Below is a small trained network, with its code and all its weights. Each question gives an input and a class and asks what happens when units are switched off, that is, made to give their printed mean instead of their output.

import numpy as np


def w(rows, s, z=0):
    codes = np.array(rows[::2]) - 128.0
    scale = np.full(codes.shape[1], s)
    scale[-1] = z or s
    return codes * scale


def f(y):
    return np.maximum(y, 0)


def log_softmax(a):
    a = a - a.max(-1, keepdims=True)
    return a - np.log(np.exp(a).sum(-1, keepdims=True))


def net(x, mask):
    res = np.array(x, float).reshape(1, 2) / 4 @ E
    y = f(res @ A[0][:, :-1].T + A[0][:, -1])
    res = res + np.where(mask, y, B[0][:, -1]) @ B[0][:, :-1]
    return log_softmax(res[-1] @ U[:, :-1].T + U[:, -1])


A, B = {}, {}
E = w([
[78,138,123,80,125,119,129,102,122,154,209],'x0',
[95,138,82,255,113,123,119,158,115,120,180],'x1',
],0.017)
A[0] = w([
[114,129,138,110,121,129,140,164,123,123,181,184],'neuron 0',
[137,134,136,29,130,129,127,123,129,125,126,120],'neuron 1',
[128,122,130,106,119,115,117,120,132,164,51,182],'neuron 2',
[89,130,158,157,138,131,112,125,129,137,171,51],'neuron 3',
[94,134,157,178,130,127,118,135,140,149,219,3],'neuron 4',
[120,122,143,110,131,142,127,145,130,126,245,214],'neuron 5',
[158,148,113,98,110,93,121,116,136,149,67,68],'neuron 6',
[151,121,160,240,148,128,133,136,146,123,64,131],'neuron 7',
[134,142,104,139,123,87,121,112,125,146,97,41],'neuron 8',
[133,102,118,148,97,138,109,113,113,141,102,113],'neuron 9',
[139,129,140,74,145,155,110,139,148,96,111,98],'neuron 10',
[135,112,120,145,112,156,111,88,85,125,174,117],'neuron 11',
[142,145,93,100,110,87,103,108,111,150,111,108],'neuron 12',
[140,118,104,161,121,108,144,97,141,146,147,255],'neuron 13',
[101,128,142,3,138,130,128,98,137,136,185,100],'neuron 14',
[145,111,148,93,114,132,124,123,111,117,93,74],'neuron 15',
[141,121,112,183,136,146,126,124,123,126,81,111],'neuron 16',
[151,119,154,41,151,138,134,136,120,123,42,72],'neuron 17',
[134,134,122,107,129,127,142,112,141,123,83,77],'neuron 18',
[143,110,161,113,109,134,127,128,143,111,107,176],'neuron 19',
[130,127,141,113,138,141,130,136,136,114,123,17],'neuron 20',
[143,141,145,135,146,157,136,117,115,123,150,34],'neuron 21',
[124,126,108,153,151,133,137,93,133,95,203,197],'neuron 22',
[141,161,120,165,109,125,114,141,106,124,70,110],'neuron 23',
],0.018,0.0042)
B[0] = w([
[112,120,105,142,101,89,126,99,118,160,193,168],'neuron 0',
[76,15,148,122,123,108,121,137,158,199,45,219],'neuron 1',
[94,167,87,157,138,157,146,149,135,141,91,174],'neuron 2',
[113,181,123,111,140,152,154,159,137,141,97,166],'neuron 3',
[125,239,110,109,146,111,130,178,125,151,76,200],'neuron 4',
[64,98,191,123,148,124,102,134,132,157,254,209],'neuron 5',
[113,173,102,118,117,143,139,134,141,156,101,165],'neuron 6',
[174,13,169,192,117,122,121,105,112,33,187,217],'neuron 7',
[124,93,68,165,111,73,110,157,135,154,130,133],'neuron 8',
[146,111,134,122,129,133,121,123,134,116,144,145],'neuron 9',
[120,192,158,72,149,124,117,131,110,138,97,177],'neuron 10',
[135,172,84,121,131,129,141,124,145,164,107,161],'neuron 11',
[139,116,128,111,129,136,130,117,130,110,147,147],'neuron 12',
[72,140,96,232,113,160,108,107,107,166,109,172],'neuron 13',
[202,11,153,74,100,149,125,86,103,45,192,254],'neuron 14',
[131,177,126,96,138,119,126,140,117,162,108,168],'neuron 15',
[163,74,160,143,113,118,102,107,127,81,157,177],'neuron 16',
[123,245,103,62,151,102,137,146,130,176,75,227],'neuron 17',
[116,160,86,118,116,114,103,135,143,149,107,157],'neuron 18',
[104,171,101,152,128,152,133,144,136,142,127,160],'neuron 19',
[117,137,161,105,158,151,171,137,125,142,132,137],'neuron 20',
[117,119,85,137,131,130,172,91,85,157,155,128],'neuron 21',
[103,182,89,133,138,128,153,139,158,158,110,189],'neuron 22',
[152,79,146,129,116,146,145,103,126,83,153,171],'neuron 23',
],0.028,0.025)
U = w([
[37,198,141,188,124,149,127,148,119,155,249,253],'0',
[79,1,206,59,89,144,123,61,119,192,209,91],'1',
[154,76,156,206,95,172,127,107,104,59,174,81],'2',
[179,190,109,158,136,163,159,139,128,85,80,139],'3',
[115,222,98,70,162,138,174,151,155,204,47,51],'4',
],0.0068,0.004)

Each question gives the input, the list of numbers given to net, and the class t.
The units are the neurons (one row each of A and B). Each row of codes is followed by its name. A weight is (code - 128) times the scale printed after its matrix; where a second scale follows, it is the last column's (A, B and U).
mask holds one flag per neuron, in row order. A switched-off neuron (its flag False) gives its mean, the last column of its row in B, instead of its output. The means were averaged over made-up inputs and are rounded, as every weight is.
A unit's drop is (log p(t) with every unit on - log p(t) with that unit switched off) / (log p(t) with every unit on - log p(t) with every unit switched off).
most important unit: the unit with the biggest drop
top k neurons: the k neurons with the biggest drops, biggest first
drop when u is switched off: that unit's drop, to one decimal
input [8,4], class 0: most important unit : neuron 5
input [5,1], class 0: top 2 neurons : neuron 1; neuron 7
input [-1,6], class 2: top 2 neurons : neuron 7; neuron 17
input [-6,-2], class 3: top 2 neurons : neuron 7; neuron 1
input [3,4], class 0: top 2 neurons : neuron 17; neuron 5
input [4,1], class 0: top 2 neurons : neuron 1; neuron 7
input [4,7], class 0: top 2 neurons : neuron 5; neuron 17
input [-7,-2], class 3: top 3 neurons : neuron 7; neuron 14; neuron 17
input [1,2], class 0: top 2 neurons : neuron 17; neuron 14
input [6,4], class 0: drop when neuron 5 is switched off : 0.8
input [0,0], class 0: drop when neuron 17 is switched off : 0.8
input [0,8], class 0: drop when neuron 14 is switched off : 0.7
input [1,-4], class 4: drop when neuron 7 is switched off : 0.2
input [8,2], class 0: most important unit : neuron 4
